Here is a tiny trained network, its code and every weight. The questions are about switching its units off for an input and a target symbol, where a switched-off unit gives its printed mean instead of its output.

import numpy as np


def w(rows, s, z=0):
    codes = np.array(rows[::2]) - 128.0
    scale = np.full(codes.shape[1], s)
    scale[-1] = z or s
    return codes * scale


def norm(h):
    return h / np.sqrt((h * h).mean(-1, keepdims=True) + 1e-5)


def f(y):
    return np.maximum(y, 0)


def softmax(a):
    e = np.exp(a - a.max(-1, keepdims=True))
    return e / e.sum(-1, keepdims=True)


def log_softmax(a):
    a = a - a.max(-1, keepdims=True)
    return a - np.log(np.exp(a).sum(-1, keepdims=True))


def net(x, mask):
    ids = ['γδεζθλξψω'.index(c) for c in x.split()]
    T = len(ids)
    res = E[ids] + P[:T]
    r = norm(res)
    for j in range(2):
        rows = slice(2 * j, 2 * j + 2)
        q, k, v = (r @ M[0][rows].T for M in (Q, K, V))
        z = softmax(np.where(np.tri(T) > 0, q @ k.T / 2**0.5, -1e9)) @ v
        o = O[0][rows]
        res = res + np.where(mask[j], z, o[:, -1]) @ o[:, :-1]
    y = f(norm(res) @ A[0][:, :-1].T + A[0][:, -1])
    res = res + np.where(mask[2:10], y, B[0][:, -1]) @ B[0][:, :-1]
    return log_softmax(norm(res)[-1] @ U[:, :-1].T + U[:, -1])


Q, K, V, O, A, B = {}, {}, {}, {}, {}, {}
E = w([
[208,109,78,92,177],'γ',
[182,150,127,123,112],'δ',
[223,133,59,100,150],'ε',
[233,139,99,146,129],'ζ',
[210,114,94,177,148],'θ',
[214,150,103,89,120],'λ',
[161,96,81,170,107],'ξ',
[236,201,122,154,116],'ψ',
[254,168,144,48,251],'ω',
],0.0044)
P = w([
[87,209,63,64,157],'0',
[74,122,84,102,82],'1',
[120,204,124,85,253],'2',
[202,119,2,215,242],'3',
[79,111,103,119,79],'4',
[140,176,156,100,248],'5',
[222,92,26,225,198],'6',
[85,103,117,125,77],'7',
[152,160,170,95,238],'8',
[231,71,55,207,154],'9',
[91,93,133,124,75],'10',
[157,143,177,85,219],'11',
[231,93,30,132,154],'12',
[94,91,140,124,74],'13',
],0.0077)
Q[0] = w([
[75,48,107,185,113],'H0',
[7,140,201,44,79],'H0',
[227,100,88,175,175],'H1',
[100,189,199,65,72],'H1',
],0.011)
K[0] = w([
[74,93,31,180,104],'H0',
[12,202,31,154,202],'H0',
[204,17,254,127,76],'H1',
[129,247,86,175,157],'H1',
],0.009)
V[0] = w([
[209,96,152,134,117],'H0',
[144,151,95,186,255],'H0',
[131,110,142,20,142],'H1',
[22,33,132,102,62],'H1',
],0.0059)
O[0] = w([
[65,194,56,101,187,158],'H0',
[56,64,85,19,94,254],'H0',
[171,18,253,94,164,243],'H1',
[16,79,118,141,168,51],'H1',
],0.0056,0.0025)
A[0] = w([
[143,136,129,58,241,166],'N0',
[49,97,76,90,130,152],'N1',
[142,115,87,236,250,144],'N2',
[2,100,165,112,104,254],'N3',
[149,102,137,56,74,120],'N4',
[64,185,245,140,67,204],'N5',
[48,85,201,81,15,82],'N6',
[164,232,100,169,120,193],'N7',
],0.0075,0.0042)
B[0] = w([
[117,116,123,220,55,255],'N0',
[138,92,220,115,190,157],'N1',
[80,167,187,66,77,207],'N2',
[116,225,113,220,91,145],'N3',
[42,124,160,148,169,198],'N4',
[3,197,25,161,152,133],'N5',
[245,161,104,103,136,152],'N6',
[134,96,110,139,197,164],'N7',
],0.0076,0.008)
U = w([
[227,168,253,186,147,30],'γ',
[144,226,96,125,128,253],'δ',
[45,91,146,31,219,113],'ε',
[204,109,87,144,214,201],'ζ',
[42,219,152,139,91,40],'θ',
[248,83,151,55,76,241],'λ',
[164,126,15,186,23,178],'ξ',
[74,155,28,103,206,120],'ψ',
[90,39,178,111,8,35],'ω',
],0.014,0.0042)

Each question gives the input, a string of symbols that net reads in full, and the target symbol t.
The units are the heads (2 rows each of Q, K, V and O) and the neurons (one row each of A and B). Each row of codes is followed by its name. A weight is (code - 128) times the scale printed after its matrix; where a second scale follows, it is the last column's (O, A, B and U).
mask holds one flag per unit, heads first, then neurons. A switched-off unit (its flag False) gives its mean, the last column of its rows in O or B, instead of its output. The means were averaged over made-up inputs and are rounded, as every weight is.
A unit's drop is (log p(t) with every unit on - log p(t) with that unit switched off) / (log p(t) with every unit on - log p(t) with every unit switched off).
unit that matters most: the unit with the biggest drop
top k neurons: the k neurons with the biggest drops, biggest first
heads that matter: for each layer, one digit per head in row order, 1 if its drop is at least 0.15 and else 0, layers parted by /
input λ ω ξ γ, target λ: unit that matters most	H1
input θ λ λ ε, target γ: heads that matter	11
input ω γ λ ζ γ θ λ λ θ δ δ, target δ: heads that matter	00
input ε ω ω γ γ ξ ω γ δ γ γ λ θ, target ω: heads that matter	01
input ξ ω λ ξ γ ε λ ζ ζ λ λ δ θ γ, target γ: heads that matter	00
input λ ψ ε λ ψ δ, target ξ: top 2 neurons	[N0 N2]
input δ ε γ ζ, target ξ: heads that matter	10
input λ ω γ ξ ζ ω ξ, target δ: top 2 neurons	[N2 N0]
input λ λ ξ ξ ξ ξ λ, target ε: top 2 neurons	[N2 N1]
input ω λ θ γ θ, target θ: top 3 neurons	[N2 N0 N3]
input λ θ λ λ ε γ ψ γ λ ω, target ω: top 2 neurons	[N0 N2]
input ζ λ ζ ξ ζ λ ζ γ ψ, target ξ: top 3 neurons	[N0 N2 N1]
input γ δ ψ, target ξ: top 3 neurons	[N0 N2 N4]
input ε λ ω γ ξ, target ξ: top neuron	[N4]
input γ ξ ε δ θ ζ θ γ ξ λ ψ ψ δ, target ζ: heads that matter	10
input θ θ γ λ, target ψ: top 2 neurons	[N2 N4]
input λ λ δ ξ ψ, target ψ: heads that matter	00
input λ θ ξ ε ε ζ γ θ γ λ, target ψ: heads that matter	01
input ξ γ ε ε ξ λ λ, target ε: top 3 neurons	[N1 N2 N0]
input ω δ λ γ γ λ ω λ θ γ, target γ: unit that matters most	H0
input ε ξ ζ, target θ: heads that matter	01
input λ ω γ ω ξ ψ λ γ ψ ξ, target ω: top 3 neurons	[N2 N4 N7]
input ω λ θ λ γ ω λ ω λ θ γ ξ ξ ψ, target ψ: top 4 neurons	[N5 N0 N2 N7]
input γ ε ε γ γ δ θ γ λ θ, target ω: top 2 neurons	[N2 N4]
input ψ ψ λ ζ θ ε λ λ ζ λ ψ λ, target ξ: top 3 neurons	[N0 N2 N1]
input θ ε ζ λ θ θ λ ε γ, target ω: top 4 neurons	[N0 N1 N7 N6]
input ε γ λ ε, target ω: unit that matters most	H1
input θ ε ξ ε, target ξ: heads that matter	00
input λ λ θ λ ξ ζ ζ γ θ ψ, target ω: heads that matter	01
